Group and class of each row
| -14 |   6 |  -4 |  -5 |  -8 |   1 |   1 |  -2 |   1 |  -6 |  -7 |   3 |   0 |  -1 |  -3 |  10 | -22 |   5 |  17 | -15 |   2 |   7 |   5 |  25 |   4 |  -9 |   3 |  -5 |  -3 |   1 |   2 |  21 |   3 |  -4 |  -3 | -11 |  -7 |  11 |   3 | -11 |  16 |   1 |  -1 | -40 |  -2 |  -2 |  -1 |   1 |  15 |  -6 |  -9 |   3 |  18 |   5 | -28 |	S.D
|  18 | -10 |  -8 |  -3 |  -5 |   3 |  -1 |  -3 |   4 |  -8 |   6 |  -3 |  -1 |   2 |  -9 |   4 |   9 |   4 |  -4 |  -7 |   2 |  -8 |   3 | -12 |  -1 |   1 |   8 |   0 |  -6 |   4 | -14 | -10 |  -6 |   6 |   7 |  -2 |   3 | -11 |   8 |  -4 |  -9 |  17 |  -8 |  -2 |   1 |  -1 |   4 | -15 |  -5 |   0 | -13 |  -1 |  -1 |  11 |   2 |	A.Z
|  14 |  -2 | -10 |  -5 |   2 |   2 | -11 |   5 |   7 |  -4 |  -1 |  -2 |   1 |   3 |  -8 |  10 |  20 |  -1 |  -8 |  -7 |  -6 |  -1 |   5 | -12 |   1 |  -3 |   5 |  -2 |   8 |   6 |  -3 |  -4 |  -1 |   6 |   0 |   3 |   1 |   1 |   2 |  -2 | -13 |  16 |   5 |   3 |  -3 |  -3 |  -5 |  -6 |  -9 |   2 |  -7 |   2 |  -5 |   9 |   0 |	A.V
|  12 | -24 | -10 |  -4 |  -8 |   6 |   0 |  -9 |  13 |  -1 |  -3 |  -6 |   3 |   2 | -12 |   5 |  23 |  -2 | -12 |  -7 |   3 |   9 |  -1 |  -9 |  11 |  -5 |  10 |  -5 |  -4 |   1 | -18 |  -9 | -11 |   0 |  -1 | -14 |   4 |   1 |  -1 |  -2 | -13 |  14 |   4 |   2 |  -8 |   2 |  18 |  -2 |  -2 |   1 | -17 |   6 |  16 |  18 |   1 |	A.V
|   2 |  -4 |  -4 |  -2 |  -1 |  -1 | -19 | -12 |   4 |  -2 |   2 |  -9 |  -3 |  -2 |  -4 |   3 |  24 | -10 | -30 |   2 |  -1 |  -1 |  10 |  18 |  -7 |   0 |   4 |  17 |  -7 |  -2 |  -7 |  -2 |  16 |  -2 |   2 |  -5 |  -3 |  -1 |  -1 |  -1 |  30 |   6 | -17 |  -2 |   0 |  -5 |   8 |  -2 |   3 |  -1 | -18 |   7 |  15 |  -1 |  15 |	A.Z
|  17 | -21 | -12 |  -6 |   4 |   4 |  -8 |  -2 |   8 |  -9 |  -5 |  -3 |  -4 |   3 | -17 |   7 |  24 |  10 |  -4 |  -8 |  -7 |  -4 |  -1 | -20 |   6 |  -2 |   6 |   2 |  -3 |   0 | -20 |  -7 |  -9 |   1 |  -6 |   1 |   1 | -12 |  13 |  -5 |   4 |  16 |  -7 |  13 |  -8 | -19 |   0 |  -1 |  -6 |  -1 | -12 |   4 |  -7 |  11 |   6 |	A.Z
|   9 | -10 |  -4 |  -3 |  -2 |   4 |  -3 |  -1 |  10 |   2 |   0 |  -2 |  -3 |   6 |   1 |   3 |  26 |  -1 | -15 |  -1 |   0 |  -3 |   2 |   4 |   4 |   6 |   4 |   0 |   6 |   1 |  -3 | -15 |   2 |  -1 |   7 |  -4 |  -2 |  -2 |   2 |   5 | -19 |   8 |  -1 |   2 |   4 |  -1 |   3 |   1 |   1 |  12 | -12 |   1 |  11 |  15 |   9 |	A.Z
|   6 | -11 |  -2 |  -4 |  -3 |   2 |  11 | -10 |   1 |  -7 |  -9 |  -5 |   0 |   2 |  -8 |   3 | -15 |   7 |   1 |   1 |  -2 |  16 |   3 |   2 |   6 |  -6 |   2 | -11 |  -1 |   1 | -13 |   8 |  -1 |  -8 |  -3 |   1 |   3 |   7 |   4 | -11 |  24 |   3 |   0 |  -2 |  -3 |  -6 |   1 |   7 |   5 |  -5 |   0 |  44 |   8 |  -4 | -28 |	S.L
|  -6 |   4 |  -3 |  -7 |  -7 |  -2 |   5 |  -8 |   0 |   0 |  -4 | -12 |   3 |  -2 |  -1 |  -5 | -15 |  -4 |   8 |  -6 |   2 |   3 |   2 |   6 |  -2 | -14 |   0 |  -4 |   0 |  -9 |  -4 |  14 |   3 |  -5 |  -4 |  -5 |   0 |  -5 |   5 | -11 |  20 |   0 |  -2 | -15 |  -6 |  -6 |   5 |   6 |  13 |  -4 |  -1 |   1 |   5 |   1 | -38 |	S.L
|  11 |   0 |  -4 |  -4 |  -3 |  -2 |  -5 |  -3 |   6 |  -8 |  -1 |  -2 |   3 |   2 | -17 |  -2 |   3 |  -1 | -16 |  -5 |   1 |   2 |  -6 |  -8 |   4 |  -1 |   3 |   8 |  -2 |   2 | -13 |   1 |  -2 |  -8 |   1 |  -4 |   1 |  -3 |   3 | -13 |  -1 |  11 |  -8 |  -5 |   5 |  -6 |   1 |   5 |   9 |   5 |   4 |   2 |  -3 |   1 |   5 |	A.Z
|   6 |  -9 |   0 |   0 |  -5 |  -2 |  -6 |   0 |   4 |  -4 |   4 | -13 |   2 |   0 |   8 |  19 |  37 |   0 | -30 |  -3 |  -8 |   1 |   3 |  18 |   3 |  -3 |   3 |   7 |   1 |  -3 |   1 | -10 |  -4 |   0 |  -4 |  -8 |   1 |  -5 | -19 |   6 |  -2 |  -1 | -27 | -30 |   4 |   6 |  -4 |   4 |  19 |  -5 |  -5 |   3 |  13 |   9 |  22 |	A.V
|  19 | -21 | -10 |  -5 |   0 |   2 |  -2 |  -4 |   8 | -12 |  12 |   7 |   6 |  12 | -24 |   3 |  17 |   2 | -10 | -10 |   3 |   6 |  -1 | -19 |   7 |  -2 |   9 |   6 |   3 |   6 | -15 | -10 |   0 |  -5 |   0 |  -5 |   4 |  -5 |  -7 |   3 | -13 |  17 | -11 |  -5 |  -8 |  -3 |  -2 | -12 |  -2 |   2 |  -3 |  -4 |  -1 |  15 |  14 |	A.V
|  11 | -10 |  -7 |  -4 |  -4 |   2 | -24 | -21 |   9 |  -2 |  -1 |  -6 |  -5 |   4 |  -9 |  11 |  22 |   1 |  -7 | -13 |   1 |  -1 |   0 |   2 |   3 |   0 |  11 |  -4 |   4 | -11 |  -9 |  -2 |  -2 |   2 |   4 |  -6 |   2 |  -5 |   7 |   4 |  -5 |  12 |  -9 | -17 |  -2 |  -2 |   0 |  -1 |  -1 |   4 |  -7 |  -3 |   1 |   9 |  19 |	A.V
